Here is a tiny trained network, its code and every weight. The questions are about switching its units off for an input and a target symbol, where a switched-off unit gives its printed mean instead of its output.

import numpy as np


def w(rows, s, z=0):
    codes = np.array(rows[::2]) - 128.0
    scale = np.full(codes.shape[1], s)
    scale[-1] = z or s
    return codes * scale


def f(y):
    return np.maximum(y, 0)


def softmax(a):
    e = np.exp(a - a.max(-1, keepdims=True))
    return e / e.sum(-1, keepdims=True)


def log_softmax(a):
    a = a - a.max(-1, keepdims=True)
    return a - np.log(np.exp(a).sum(-1, keepdims=True))


def net(x, mask):
    ids = ['ΦΩαζθλμτ'.index(c) for c in x.split()]
    T = len(ids)
    res = E[ids] + P[:T]
    q, k, v = (res @ M[0].T for M in (Q, K, V))
    z = softmax(np.where(np.tri(T) > 0, q @ k.T / 4**0.5, -1e9)) @ v
    res = res + np.where(mask[0], z, O[0][:, -1]) @ O[0][:, :-1]
    y = f(res @ A[0][:, :-1].T + A[0][:, -1])
    res = res + np.where(mask[1:25], y, B[0][:, -1]) @ B[0][:, :-1]
    return log_softmax(res[-1] @ U[:, :-1].T + U[:, -1])


Q, K, V, O, A, B = {}, {}, {}, {}, {}, {}
E = w([
[44,109,173,160,136,177,144,104],'Φ',
[185,138,117,121,55,71,61,196],'Ω',
[108,109,149,144,59,196,136,144],'α',
[169,100,171,98,51,122,134,164],'ζ',
[128,135,161,136,121,80,82,156],'θ',
[116,35,61,5,167,121,123,131],'λ',
[98,144,132,173,97,151,74,134],'μ',
[95,87,221,122,116,153,167,117],'τ',
],0.018)
P = w([
[108,121,145,161,90,127,112,220],'0',
[138,100,131,217,132,113,198,170],'1',
[63,139,126,148,59,69,169,163],'2',
[128,137,156,66,155,154,54,189],'3',
[166,70,118,212,186,102,103,81],'4',
[115,102,246,114,33,103,134,61],'5',
[119,138,206,82,139,180,75,80],'6',
],0.013)
Q[0] = w([
[123,226,118,9,164,198,118,190],'H0',
[90,105,138,134,45,132,101,134],'H0',
[47,254,110,136,37,41,247,139],'H0',
[236,142,9,181,175,152,223,98],'H0',
],0.0095)
K[0] = w([
[233,80,187,245,187,153,125,107],'H0',
[94,81,117,86,193,155,92,125],'H0',
[131,173,209,87,151,216,51,220],'H0',
[83,209,199,152,77,93,148,115],'H0',
],0.013)
V[0] = w([
[254,156,153,113,140,6,121,168],'H0',
[116,140,251,217,131,139,140,122],'H0',
[191,143,67,168,29,181,101,159],'H0',
[16,204,69,180,199,90,43,166],'H0',
],0.009)
O[0] = w([
[87,63,48,156,81,173,105,100,182],'H0',
[151,80,184,166,123,82,130,118,154],'H0',
[249,138,121,110,55,195,134,103,253],'H0',
[131,102,163,104,172,209,59,200,142],'H0',
],0.015,0.0045)
A[0] = w([
[117,195,113,107,139,77,204,128,89],'N0',
[113,124,151,106,55,114,137,163,100],'N1',
[130,121,144,232,102,111,132,145,108],'N2',
[70,173,102,131,114,96,144,144,228],'N3',
[185,254,134,134,116,136,147,19,147],'N4',
[64,115,134,166,106,115,97,162,174],'N5',
[102,45,95,133,109,160,90,155,67],'N6',
[115,165,188,111,203,146,126,217,163],'N7',
[152,87,143,192,53,118,108,109,136],'N8',
[117,180,50,148,114,128,242,145,86],'N9',
[161,78,174,207,96,146,179,186,148],'N10',
[101,127,42,79,160,164,133,154,48],'N11',
[91,146,179,136,127,76,140,144,176],'N12',
[130,112,113,104,182,93,156,76,77],'N13',
[174,142,100,70,119,228,108,123,149],'N14',
[140,132,100,208,166,140,131,127,120],'N15',
[100,45,87,57,195,115,146,108,186],'N16',
[161,83,110,97,144,84,146,45,2],'N17',
[185,153,153,115,125,176,112,97,87],'N18',
[172,167,92,103,104,102,79,176,151],'N19',
[138,119,113,126,111,78,77,143,183],'N20',
[172,185,178,92,155,113,192,94,67],'N21',
[109,182,132,200,171,138,76,140,103],'N22',
[103,87,121,103,118,82,115,109,87],'N23',
],0.0091,0.0068)
B[0] = w([
[137,85,154,174,151,195,86,117,152],'N0',
[135,125,110,167,199,106,114,103,177],'N1',
[74,90,197,102,127,39,145,87,179],'N2',
[229,96,86,182,134,159,140,97,172],'N3',
[97,181,115,1,81,119,170,216,175],'N4',
[113,144,115,119,174,140,170,162,171],'N5',
[103,181,59,86,169,96,174,212,196],'N6',
[139,74,73,164,1,141,163,130,196],'N7',
[51,135,154,97,176,75,55,68,251],'N8',
[145,70,170,158,88,101,101,192,160],'N9',
[96,165,115,69,149,137,56,116,239],'N10',
[119,164,200,207,120,27,87,91,158],'N11',
[179,124,70,169,189,173,149,124,171],'N12',
[107,191,125,112,153,171,65,102,138],'N13',
[163,97,121,155,198,114,213,100,219],'N14',
[145,105,109,75,102,170,174,161,139],'N15',
[141,198,174,194,55,110,121,212,159],'N16',
[122,100,183,137,80,111,187,226,146],'N17',
[144,206,152,177,113,161,113,70,179],'N18',
[118,78,130,147,148,149,169,116,179],'N19',
[139,116,134,117,135,169,185,117,170],'N20',
[83,189,25,131,152,124,138,160,158],'N21',
[146,159,126,52,95,128,174,132,148],'N22',
[131,134,213,91,158,181,151,133,144],'N23',
],0.0064,0.018)
U = w([
[127,115,115,151,108,136,255,201,254],'Φ',
[124,138,69,128,138,156,183,97,216],'Ω',
[131,211,124,97,137,124,144,138,108],'α',
[98,106,141,109,73,99,159,108,19],'ζ',
[69,112,132,82,160,137,118,179,100],'θ',
[113,166,121,175,114,110,100,135,32],'λ',
[159,132,188,137,113,168,101,124,158],'μ',
[112,134,168,143,180,103,177,108,7],'τ',
],0.0071,0.0038)

Each question gives the input, a string of symbols that net reads in full, and the target symbol t.
The units are the heads (4 rows each of Q, K, V and O) and the neurons (one row each of A and B). Each row of codes is followed by its name. A weight is (code - 128) times the scale printed after its matrix; where a second scale follows, it is the last column's (O, A, B and U).
mask holds one flag per unit, heads first, then neurons. A switched-off unit (its flag False) gives its mean, the last column of its rows in O or B, instead of its output. The means were averaged over made-up inputs and are rounded, as every weight is.
A unit's drop is (log p(t) with every unit on - log p(t) with that unit switched off) / (log p(t) with every unit on - log p(t) with every unit switched off).
The circuit of an input: a set's keep is (log p(t) with only the set's units on - log p(t) with every unit switched off) / (log p(t) with every unit on - log p(t) with every unit switched off). Starting from the 12 units with the biggest drops (on a tie, the unit counted first), units are removed one at a time, each time the one whose removal leaves the highest keep (on an exact tie, the one counted first), for as long as the keep stays at least 0.8.
units of the circuit, in order: the units of the circuit, biggest drop first
unit that matters most: the unit with the biggest drop
top k neurons: the k neurons with the biggest drops, biggest first
drop of u: that unit's drop, to one decimal
input τ Φ Φ, target τ: unit that matters most => H0
input ζ λ ζ μ, target Φ: units of the circuit, in order => (N8; N10)
input Ω λ ζ Φ α Ω λ, target α: units of the circuit, in order => (H0; N16)
input α τ ζ α μ μ θ, target μ: units of the circuit, in order => (H0; N6)
input λ Ω μ μ Φ, target Φ: units of the circuit, in order => (H0; N8; N10)
input θ τ μ τ θ ζ α, target θ: units of the circuit, in order => (H0; N6)
input τ Ω θ Φ Ω τ, target Φ: units of the circuit, in order => (H0; N7; N8)
input ζ Φ λ ζ μ, target Φ: units of the circuit, in order => (H0; N8; N10)
input ζ Ω Ω μ Ω α λ, target Φ: units of the circuit, in order => (N16; N6; N10; H0)
input Ω Φ λ Ω Φ Ω ζ, target Φ: units of the circuit, in order => (H0; N8; N7)
input μ θ μ α θ Φ, target α: units of the circuit, in order => (H0; N4; N21)
input α ζ Ω μ ζ, target Ω: units of the circuit, in order => (H0; N14)
input μ Ω Ω Ω Φ, target Ω: top 2 neurons => (N14; N6)
input μ λ τ Ω, target Φ: unit that matters most => N8
input ζ Ω τ τ ζ λ θ, target Φ: top 3 neurons => (N8; N10; N4)
input μ α λ Φ, target Φ: top 3 neurons => (N8; N7; N10)
input μ τ μ Ω ζ λ, target Φ: top 2 neurons => (N17; N8)
input ζ μ μ Ω μ ζ α, target μ: drop of N18 => 0.1
input ζ μ μ, target ζ: drop of N6 => 0.0
input α ζ τ α θ, target τ: drop of N2 => 0.1
input Ω α μ ζ, target α: top 2 neurons => (N4; N21)
input Ω α μ ζ λ Ω, target Ω: top neuron => (N3)
